Here is a tiny trained network, its code and every weight. The questions are about switching its units off for an input and a target symbol, where a switched-off unit gives its printed mean instead of its output.

import numpy as np


def w(rows, s, z=0):
    codes = np.array(rows[::2]) - 128.0
    scale = np.full(codes.shape[1], s)
    scale[-1] = z or s
    return codes * scale


def f(y):
    return np.maximum(y, 0)


def softmax(a):
    e = np.exp(a - a.max(-1, keepdims=True))
    return e / e.sum(-1, keepdims=True)


def log_softmax(a):
    a = a - a.max(-1, keepdims=True)
    return a - np.log(np.exp(a).sum(-1, keepdims=True))


def net(x, mask):
    ids = ['ΓΣΦδεμξπτω'.index(c) for c in x.split()]
    T = len(ids)
    res = E[ids] + P[:T]
    q, k, v = (res @ M[0].T for M in (Q, K, V))
    z = softmax(np.where(np.tri(T) > 0, q @ k.T / 3**0.5, -1e9)) @ v
    res = res + np.where(mask[0], z, O[0][:, -1]) @ O[0][:, :-1]
    y = f(res @ A[0][:, :-1].T + A[0][:, -1])
    res = res + np.where(mask[1:17], y, B[0][:, -1]) @ B[0][:, :-1]
    return log_softmax(res[-1] @ U[:, :-1].T + U[:, -1])


Q, K, V, O, A, B = {}, {}, {}, {}, {}, {}
E = w([
[151,140,136,87,138],'Γ',
[104,107,143,124,183],'Σ',
[51,147,214,190,98],'Φ',
[193,192,122,87,163],'δ',
[131,151,136,101,166],'ε',
[198,183,57,63,122],'μ',
[204,34,121,90,155],'ξ',
[145,129,82,187,6],'π',
[211,130,193,150,71],'τ',
[155,100,57,175,35],'ω',
],0.015)
P = w([
[1,5,120,25,30],'0',
[55,95,116,141,154],'1',
[76,103,112,139,158],'2',
[107,106,107,151,161],'3',
[124,108,113,166,161],'4',
[137,103,109,168,165],'5',
[141,104,107,176,170],'6',
[152,109,112,188,165],'7',
[165,111,113,192,164],'8',
[177,101,108,194,172],'9',
[171,101,116,202,175],'10',
[175,102,114,200,171],'11',
],0.0063)
Q[0] = w([
[163,121,3,140,26],'h1',
[210,203,178,94,210],'h1',
[107,21,144,148,54],'h1',
],0.012)
K[0] = w([
[156,27,97,105,26],'h1',
[254,179,159,214,188],'h1',
[85,40,175,13,104],'h1',
],0.012)
V[0] = w([
[170,43,105,47,198],'h1',
[50,146,26,89,122],'h1',
[115,69,1,207,233],'h1',
],0.0099)
O[0] = w([
[112,1,78,216,155,163],'h1',
[187,65,186,55,82,2],'h1',
[211,82,73,125,54,15],'h1',
],0.0095,0.0069)
A[0] = w([
[164,153,68,116,55,48],'n1',
[107,105,106,163,174,168],'n2',
[209,125,181,51,221,97],'n3',
[82,169,36,115,56,100],'n4',
[167,71,203,88,119,225],'n5',
[111,91,148,132,142,111],'n6',
[133,166,198,159,157,159],'n7',
[157,144,79,79,224,204],'n8',
[117,107,141,9,181,95],'n9',
[140,162,171,146,85,150],'n10',
[198,103,91,68,183,145],'n11',
[28,114,89,132,102,21],'n12',
[154,114,133,103,41,2],'n13',
[140,81,140,159,113,183],'n14',
[133,147,83,162,200,105],'n15',
[173,128,141,114,156,209],'n16',
],0.014,0.0055)
B[0] = w([
[156,117,149,59,106,138],'n1',
[103,189,136,142,63,248],'n2',
[2,97,103,143,77,145],'n3',
[171,145,72,107,115,152],'n4',
[87,180,170,93,141,155],'n5',
[119,143,90,136,149,155],'n6',
[163,74,110,153,114,253],'n7',
[100,161,140,161,189,206],'n8',
[181,116,77,175,109,135],'n9',
[108,173,115,140,158,181],'n10',
[213,118,137,127,104,179],'n11',
[57,142,164,79,108,157],'n12',
[189,72,158,152,176,136],'n13',
[113,94,118,144,174,193],'n14',
[158,69,134,99,105,245],'n15',
[104,132,147,152,92,168],'n16',
],0.027,0.011)
U = w([
[11,213,238,206,139,184],'Γ',
[177,78,165,213,87,177],'Σ',
[134,188,30,131,133,98],'Φ',
[153,104,72,74,78,142],'δ',
[112,96,129,98,111,100],'ε',
[87,69,180,118,147,28],'μ',
[72,71,65,107,97,3],'ξ',
[174,214,198,109,65,93],'π',
[119,181,120,101,2,60],'τ',
[125,90,212,90,85,82],'ω',
],0.0075,0.0046)

Each question gives the input, a string of symbols that net reads in full, and the target symbol t.
The units are the heads (3 rows each of Q, K, V and O) and the neurons (one row each of A and B). Each row of codes is followed by its name. A weight is (code - 128) times the scale printed after its matrix; where a second scale follows, it is the last column's (O, A, B and U).
mask holds one flag per unit, heads first, then neurons. A switched-off unit (its flag False) gives its mean, the last column of its rows in O or B, instead of its output. The means were averaged over made-up inputs and are rounded, as every weight is.
A unit's drop is (log p(t) with every unit on - log p(t) with that unit switched off) / (log p(t) with every unit on - log p(t) with every unit switched off).
The circuit of an input: a set's keep is (log p(t) with only the set's units on - log p(t) with every unit switched off) / (log p(t) with every unit on - log p(t) with every unit switched off). Starting from the 12 units with the biggest drops (on a tie, the unit counted first), units are removed one at a time, each time the one whose removal leaves the highest keep (on an exact tie, the one counted first), for as long as the keep stays at least 0.8.
circuit, biggest first: the units of the circuit, biggest drop first
top k neurons: the k neurons with the biggest drops, biggest first
drop when u is switched off: that unit's drop, to one decimal
input ω δ τ τ τ δ μ Γ ξ ω, target ω: top 4 neurons : (n1, n5, n13, n2)
input ξ ω ξ ξ τ π, target ξ: circuit, biggest first : (n14, h1, n12)
input τ ξ τ τ ξ τ Γ, target Γ: top 2 neurons : (n8, n11)
input ξ δ τ Γ τ ω, target ξ: circuit, biggest first : (n14, h1, n12)
input ξ δ π, target ξ: top 2 neurons : (n14, n4)
input τ ω ξ μ, target δ: top 3 neurons : (n2, n1, n3)
input μ τ τ ω, target μ: circuit, biggest first : (h1, n5, n14, n2)
input Γ π μ π, target Γ: top 2 neurons : (n15, n7)
input ξ δ π ξ τ ξ ξ ξ ξ Σ μ, target π: top neuron : (n7)
input δ ω τ Σ ω, target δ: circuit, biggest first : (n4, h1)
input Φ ξ δ Σ ξ δ ω, target Φ: circuit, biggest first : (h1, n15, n2, n4)
input ξ ξ μ τ, target Γ: top 4 neurons : (n7, n15, n5, n11)
input δ Γ τ μ π τ ξ π, target δ: circuit, biggest first : (h1, n1, n4)
input μ ξ ω μ, target δ: circuit, biggest first : (h1)
input Φ τ ξ τ δ ξ τ ξ τ τ π, target Φ: top 4 neurons : (n10, n15, n2, n4)
input δ ξ π ξ μ τ τ Φ τ ω, target δ: top 2 neurons : (n1, n4)
input Φ ξ ξ Φ, target Σ: top 3 neurons : (n7, n2, n8)
input μ ξ π, target μ: circuit, biggest first : (h1, n2, n14, n5)
input Γ τ ξ τ Φ τ ω, target Γ: drop when n7 is switched off : 0.8
input τ π ξ τ τ δ, target Γ: drop when n7 is switched off : 0.2
